Here is a tiny trained network, its code and every weight. The questions are about switching its units off for an input and a class, where a switched-off unit gives its printed mean instead of its output.

import numpy as np


def w(rows, s, z=0):
    codes = np.array(rows[::2]) - 128.0
    scale = np.full(codes.shape[1], s)
    scale[-1] = z or s
    return codes * scale


def norm(h):
    return h / np.sqrt((h * h).mean(-1, keepdims=True) + 1e-5)


def f(y):
    return np.maximum(y, 0)


def log_softmax(a):
    a = a - a.max(-1, keepdims=True)
    return a - np.log(np.exp(a).sum(-1, keepdims=True))


def net(x, mask):
    res = np.array(x, float).reshape(1, 4) / 4 @ E
    u = 0
    for l in range(3):
        y = f(norm(res) @ A[l][:, :-1].T + A[l][:, -1])
        res = res + np.where(mask[u : u + 10], y, B[l][:, -1]) @ B[l][:, :-1]
        u += 10
    return log_softmax(norm(res)[-1] @ U[:, :-1].T + U[:, -1])


A, B = {}, {}
E = w([
[91,91,85,179,79,89,145,102],'x0',
[153,48,143,189,124,135,194,100],'x1',
[111,200,228,195,83,178,139,161],'x2',
[241,181,6,150,84,126,206,124],'x3',
],0.0019)
A[0] = w([
[152,131,139,43,131,138,69,126,19],'0.n0',
[130,102,137,170,118,138,177,123,49],'0.n1',
[156,146,134,75,153,134,64,120,2],'0.n2',
[32,170,63,101,100,42,61,136,35],'0.n3',
[98,88,145,61,182,102,61,129,66],'0.n4',
[149,131,146,108,111,145,168,128,61],'0.n5',
[93,112,211,135,148,179,114,167,167],'0.n6',
[60,15,137,183,138,76,134,127,83],'0.n7',
[98,171,4,130,89,65,128,137,96],'0.n8',
[166,136,71,131,122,112,153,134,63],'0.n9',
],0.0027,0.002)
B[0] = w([
[125,111,130,173,203,169,133,144,160],'0.n0',
[166,86,141,181,132,129,107,81,150],'0.n1',
[116,157,128,164,212,191,124,152,149],'0.n2',
[251,88,229,140,114,147,38,133,184],'0.n3',
[36,66,171,109,166,137,106,100,208],'0.n4',
[151,115,137,123,128,146,141,150,133],'0.n5',
[122,164,47,117,81,100,174,103,250],'0.n6',
[111,76,160,165,72,161,155,58,213],'0.n7',
[202,107,109,125,60,89,39,114,244],'0.n8',
[118,117,116,77,108,167,183,124,185],'0.n9',
],0.0027,0.002)
A[1] = w([
[145,132,2,118,113,103,150,129,11],'1.n0',
[105,114,114,115,103,87,98,118,96],'1.n1',
[182,140,111,156,161,156,187,143,40],'1.n2',
[112,164,151,126,104,159,141,157,73],'1.n3',
[153,180,98,87,113,138,115,164,184],'1.n4',
[113,151,110,90,194,114,99,167,1],'1.n5',
[94,139,134,76,188,113,106,158,30],'1.n6',
[116,127,180,128,117,137,91,134,163],'1.n7',
[128,141,127,51,193,113,101,150,39],'1.n8',
[141,151,121,120,143,123,135,128,114],'1.n9',
],0.0052,0.002)
B[1] = w([
[137,191,15,3,64,162,220,51,254],'1.n0',
[175,135,141,87,135,140,106,169,174],'1.n1',
[198,69,165,84,137,133,80,175,185],'1.n2',
[138,156,131,137,130,93,157,166,175],'1.n3',
[83,61,139,150,134,103,157,100,241],'1.n4',
[139,105,79,226,218,229,56,127,171],'1.n5',
[149,90,89,176,141,191,146,91,191],'1.n6',
[148,157,54,127,153,83,129,143,220],'1.n7',
[160,134,63,216,167,222,82,129,204],'1.n8',
[105,87,149,129,133,118,134,111,150],'1.n9',
],0.004,0.0028)
A[2] = w([
[55,208,220,150,106,124,143,153,13],'2.n0',
[173,174,107,31,101,112,82,157,119],'2.n1',
[19,94,158,80,211,148,82,102,59],'2.n2',
[165,162,88,157,37,107,163,132,115],'2.n3',
[60,255,151,175,111,49,165,190,5],'2.n4',
[167,139,166,131,132,111,143,216,113],'2.n5',
[169,51,49,106,154,130,149,84,157],'2.n6',
[178,121,120,39,156,88,119,139,109],'2.n7',
[128,196,139,105,191,189,73,157,73],'2.n8',
[30,66,149,27,158,88,83,79,56],'2.n9',
],0.0033,0.0018)
B[2] = w([
[110,225,83,105,119,101,116,96,164],'2.n0',
[120,78,120,165,66,103,105,70,179],'2.n1',
[143,84,88,66,186,131,198,201,182],'2.n2',
[114,98,126,41,218,142,105,110,212],'2.n3',
[44,233,194,143,129,90,113,127,172],'2.n4',
[141,155,178,141,122,135,92,160,151],'2.n5',
[60,239,149,132,108,140,125,137,252],'2.n6',
[132,159,125,159,78,134,127,126,165],'2.n7',
[98,98,78,198,130,180,104,46,176],'2.n8',
[176,113,149,72,188,54,175,253,163],'2.n9',
],0.0038,0.0035)
U = w([
[164,107,117,120,79,66,23,134,110],'0',
[248,141,199,140,112,173,157,203,121],'1',
[140,124,124,143,123,125,125,150,2],'2',
[106,127,59,181,219,229,71,126,149],'3',
[53,254,178,162,124,94,116,148,151],'4',
[171,167,23,52,62,154,181,69,154],'5',
[92,60,166,216,83,131,177,64,115],'6',
[94,55,142,64,202,68,166,224,140],'7',
],0.01,0.0084)

Each question gives the input, the list of numbers given to net, and the class t.
The units are the neurons (one row each of A and B). Each row of codes is followed by its name. A weight is (code - 128) times the scale printed after its matrix; where a second scale follows, it is the last column's (A, B and U).
mask holds one flag per neuron, layer by layer. A switched-off neuron (its flag False) gives its mean, the last column of its row in B, instead of its output. The means were averaged over made-up inputs and are rounded, as every weight is.
A unit's drop is (log p(t) with every unit on - log p(t) with that unit switched off) / (log p(t) with every unit on - log p(t) with every unit switched off).
The circuit of an input: a set's keep is (log p(t) with only the set's units on - log p(t) with every unit switched off) / (log p(t) with every unit on - log p(t) with every unit switched off). Starting from the 12 units with the biggest drops (on a tie, the unit counted first), units are removed one at a time, each time the one whose removal leaves the highest keep (on an exact tie, the one counted first), for as long as the keep stays at least 0.8.
units of the circuit, in order: the units of the circuit, biggest drop first
unit that matters most: the unit with the biggest drop
k most important neurons: the k neurons with the biggest drops, biggest first
k most important neurons of layer l: the k neurons of layer l with the biggest drops, biggest first
drop of u: that unit's drop, to one decimal
input [8,4,-8,-8], class 7: units of the circuit, in order	(2.n9)
input [5,-7,-5,1], class 0: units of the circuit, in order	(0.n3; 0.n8)
input [1,2,5,5], class 1: units of the circuit, in order	(0.n6; 1.n2; 1.n0)
input [-8,-8,6,0], class 3: 3 most important neurons	(1.n5; 2.n8; 1.n8)
input [-1,-2,3,-7], class 7: 2 most important neurons	(2.n2; 2.n9)
input [6,-5,1,-4], class 0: 2 most important neurons	(0.n3; 1.n4)
input [-4,1,3,5], class 1: units of the circuit, in order	(0.n6; 1.n2; 1.n0)
input [-5,3,4,0], class 1: 3 most important neurons	(1.n2; 0.n4; 2.n6)
input [8,-1,4,-1], class 4: units of the circuit, in order	(1.n0; 1.n4; 2.n8)
input [-7,1,8,7], class 1: units of the circuit, in order	(1.n2; 1.n0)
input [-2,-6,5,-8], class 3: 3 most important neurons	(1.n6; 2.n8; 0.n7)
input [4,-5,1,1], class 0: 2 most important neurons	(0.n3; 1.n0)
input [2,4,5,-7], class 4: 2 most important neurons of layer 0	(0.n6; 0.n4)
input [0,-4,8,7], class 4: 3 most important neurons	(1.n0; 2.n4; 0.n6)
input [8,-4,1,-2], class 0: most important neuron	(1.n0)
input [5,-5,-7,-5], class 7: 4 most important neurons	(2.n9; 0.n7; 0.n4; 2.n2)
input [1,-3,1,1], class 0: 2 most important neurons	(1.n0; 0.n3)
input [5,-7,1,-8], class 7: 2 most important neurons	(2.n9; 2.n2)
input [1,7,8,3], class 1: drop of 1.n2	0.2
input [-4,-5,-8,-6], class 3: unit that matters most	1.n8
input [1,7,7,3], class 1: drop of 1.n2	0.2
input [1,7,-4,-5], class 7: drop of 2.n9	0.4
input [1,7,5,2], class 1: drop of 1.n4	0.3
input [6,1,7,3], class 4: 2 most important neurons of layer 2	(2.n4; 2.n3)
